Below are the code and all the weights of a small trained network. Each question names an input and a class and asks about switching units off, where a switched-off unit gives its printed mean instead of its output.

import numpy as np


def w(rows, s, z=0):
    codes = np.array(rows[::2]) - 128.0
    scale = np.full(codes.shape[1], s)
    scale[-1] = z or s
    return codes * scale


def norm(h):
    return h / np.sqrt((h * h).mean(-1, keepdims=True) + 1e-5)


def f(y):
    return np.maximum(y, 0)


def log_softmax(a):
    a = a - a.max(-1, keepdims=True)
    return a - np.log(np.exp(a).sum(-1, keepdims=True))


def net(x, mask):
    res = np.array(x, float).reshape(1, 4) / 4 @ E
    u = 0
    for l in range(3):
        y = f(norm(res) @ A[l][:, :-1].T + A[l][:, -1])
        res = res + np.where(mask[u : u + 10], y, B[l][:, -1]) @ B[l][:, :-1]
        u += 10
    return log_softmax(norm(res)[-1] @ U[:, :-1].T + U[:, -1])


A, B = {}, {}
E = w([
[175,69,136,119,43,193,54,207,198],'x0',
[199,128,158,246,233,239,103,101,112],'x1',
[187,99,16,138,184,80,128,91,191],'x2',
[123,88,59,148,104,77,120,154,2],'x3',
],0.0066)
A[0] = w([
[75,163,67,101,163,173,133,23,99,18],'L0N0',
[152,172,211,89,179,120,137,109,147,114],'L0N1',
[71,210,154,120,186,114,207,116,131,62],'L0N2',
[119,171,161,111,145,129,163,45,225,2],'L0N3',
[55,92,134,104,132,189,43,98,212,118],'L0N4',
[32,143,187,119,103,74,112,167,163,115],'L0N5',
[134,57,89,91,97,66,178,171,157,121],'L0N6',
[125,1,119,173,91,118,120,90,49,166],'L0N7',
[124,153,250,71,181,137,107,148,155,121],'L0N8',
[77,216,250,100,67,154,155,140,86,34],'L0N9',
],0.0073,0.0045)
B[0] = w([
[92,158,156,149,136,138,137,110,139,171],'L0N0',
[194,148,134,128,104,126,149,160,111,209],'L0N1',
[38,190,98,146,129,152,168,117,136,218],'L0N2',
[229,171,84,155,75,99,134,187,130,209],'L0N3',
[134,169,96,156,28,111,122,111,77,236],'L0N4',
[157,62,108,76,191,202,158,102,96,230],'L0N5',
[149,151,148,131,195,185,100,114,124,253],'L0N6',
[167,171,132,122,74,111,137,156,147,247],'L0N7',
[161,95,107,130,67,121,205,155,78,235],'L0N8',
[152,78,168,205,161,1,84,135,201,242],'L0N9',
],0.0083,0.0046)
A[1] = w([
[189,183,117,101,70,125,164,115,75,152],'L1N0',
[36,197,131,153,127,139,137,103,127,5],'L1N1',
[117,121,95,110,125,76,77,150,2,51],'L1N2',
[102,103,248,196,136,204,163,167,63,84],'L1N3',
[148,230,129,94,112,151,124,105,138,87],'L1N4',
[82,105,110,42,124,72,127,89,135,112],'L1N5',
[128,128,152,45,68,97,179,83,187,40],'L1N6',
[123,92,78,40,147,159,201,146,127,108],'L1N7',
[174,125,107,116,147,51,132,145,170,121],'L1N8',
[163,144,59,109,160,97,115,75,190,42],'L1N9',
],0.0087,0.003)
B[1] = w([
[107,135,133,200,181,204,107,146,57,255],'L1N0',
[55,151,96,137,65,131,154,68,144,156],'L1N1',
[211,215,137,158,87,102,160,233,145,193],'L1N2',
[178,116,95,84,154,76,75,58,194,207],'L1N3',
[174,68,153,163,91,125,153,104,94,176],'L1N4',
[156,87,231,91,194,227,79,120,229,179],'L1N5',
[243,177,91,118,205,144,94,231,150,182],'L1N6',
[160,104,181,74,158,203,129,179,63,180],'L1N7',
[102,144,198,154,106,125,151,133,125,205],'L1N8',
[122,63,204,159,80,1,91,110,138,201],'L1N9',
],0.0075,0.0069)
A[2] = w([
[70,98,151,95,92,120,129,166,128,86],'L2N0',
[143,139,111,203,150,168,108,63,113,122],'L2N1',
[101,58,82,104,62,224,39,184,89,39],'L2N2',
[86,68,202,160,152,150,176,188,82,250],'L2N3',
[92,197,140,126,200,133,216,103,126,25],'L2N4',
[137,58,85,85,2,187,79,123,182,154],'L2N5',
[173,183,119,164,136,145,124,107,196,166],'L2N6',
[160,68,104,149,161,63,88,95,139,196],'L2N7',
[160,164,109,139,132,127,147,158,165,87],'L2N8',
[98,101,203,164,70,59,107,101,202,182],'L2N9',
],0.0094,0.002)
B[2] = w([
[154,134,133,83,127,104,109,162,182,139],'L2N0',
[157,49,125,39,115,139,129,129,159,227],'L2N1',
[79,138,146,160,128,120,151,72,138,221],'L2N2',
[137,85,40,123,93,127,90,2,129,207],'L2N3',
[60,149,122,162,141,188,105,164,148,199],'L2N4',
[51,202,100,156,227,124,185,113,110,239],'L2N5',
[83,157,124,77,83,127,105,154,77,255],'L2N6',
[107,128,192,73,138,98,122,143,191,215],'L2N7',
[118,136,104,119,104,154,148,169,119,200],'L2N8',
[125,84,98,154,124,47,136,136,106,244],'L2N9',
],0.0099,0.0065)
U = w([
[134,117,141,126,125,27,126,137,163,200],'0',
[25,183,86,169,175,177,164,99,122,204],'1',
[206,183,93,154,79,160,154,175,79,189],'2',
[171,102,125,9,173,195,108,109,138,136],'3',
[121,85,104,117,88,136,158,66,79,1],'4',
],0.014,0.00082)

Each question gives the input, the list of numbers given to net, and the class t.
The units are the neurons (one row each of A and B). Each row of codes is followed by its name. A weight is (code - 128) times the scale printed after its matrix; where a second scale follows, it is the last column's (A, B and U).
mask holds one flag per neuron, layer by layer. A switched-off neuron (its flag False) gives its mean, the last column of its row in B, instead of its output. The means were averaged over made-up inputs and are rounded, as every weight is.
A unit's drop is (log p(t) with every unit on - log p(t) with that unit switched off) / (log p(t) with every unit on - log p(t) with every unit switched off).
The circuit of an input: a set's keep is (log p(t) with only the set's units on - log p(t) with every unit switched off) / (log p(t) with every unit on - log p(t) with every unit switched off). Starting from the 12 units with the biggest drops (on a tie, the unit counted first), units are removed one at a time, each time the one whose removal leaves the highest keep (on an exact tie, the one counted first), for as long as the keep stays at least 0.8.
units of the circuit, in order: the units of the circuit, biggest drop first
unit that matters most: the unit with the biggest drop
k most important neurons of layer l: the k neurons of layer l with the biggest drops, biggest first
drop of u: that unit's drop, to one decimal
input [-6,-3,1,-8], class 2: unit that matters most : L0N3
input [7,-8,-4,3], class 3: 2 most important neurons of layer 2 : (L2N0; L2N4)
input [4,-6,0,-7], class 2: units of the circuit, in order : (L1N6; L0N4)
input [1,-8,7,-4], class 3: units of the circuit, in order : (L0N9; L1N5)
input [4,6,-8,-3], class 0: units of the circuit, in order : (L0N9; L1N3)
input [-6,-7,5,3], class 3: units of the circuit, in order : (L1N5; L0N9; L1N7)
input [3,2,3,-3], class 4: units of the circuit, in order : (L1N2; L1N6; L0N4)
input [6,-8,1,-8], class 2: units of the circuit, in order : (L1N6; L0N4)
input [-5,7,-8,8], class 0: units of the circuit, in order : (L1N3; L0N9; L2N7)
input [-7,-8,5,-3], class 3: 4 most important neurons of layer 1 : (L1N5; L1N7; L1N6; L1N9)
input [2,-2,-1,-3], class 4: 2 most important neurons of layer 2 : (L2N3; L2N2)
input [-7,8,-2,7], class 3: 2 most important neurons of layer 1 : (L1N3; L1N8)
input [4,5,0,-3], class 3: 4 most important neurons of layer 1 : (L1N3; L1N2; L1N0; L1N1)
input [2,4,7,5], class 0: unit that matters most : L1N9
input [2,-1,2,0], class 4: 2 most important neurons of layer 0 : (L0N9; L0N4)
input [-5,-2,-5,-7], class 2: 3 most important neurons of layer 0 : (L0N3; L0N8; L0N1)
input [6,-2,-1,-5], class 1: 2 most important neurons of layer 2 : (L2N5; L2N2)
input [5,-6,0,-5], class 3: 2 most important neurons of layer 0 : (L0N5; L0N7)
input [1,7,4,-7], class 2: 2 most important neurons of layer 0 : (L0N3; L0N5)
input [-4,0,-7,1], class 0: units of the circuit, in order : (L0N9)
input [5,-5,4,-2], class 1: 3 most important neurons of layer 0 : (L0N9; L0N4; L0N6)
input [4,3,-3,0], class 1: 2 most important neurons of layer 1 : (L1N9; L1N3)
input [5,-1,1,-5], class 1: drop of L2N5 : 0.6
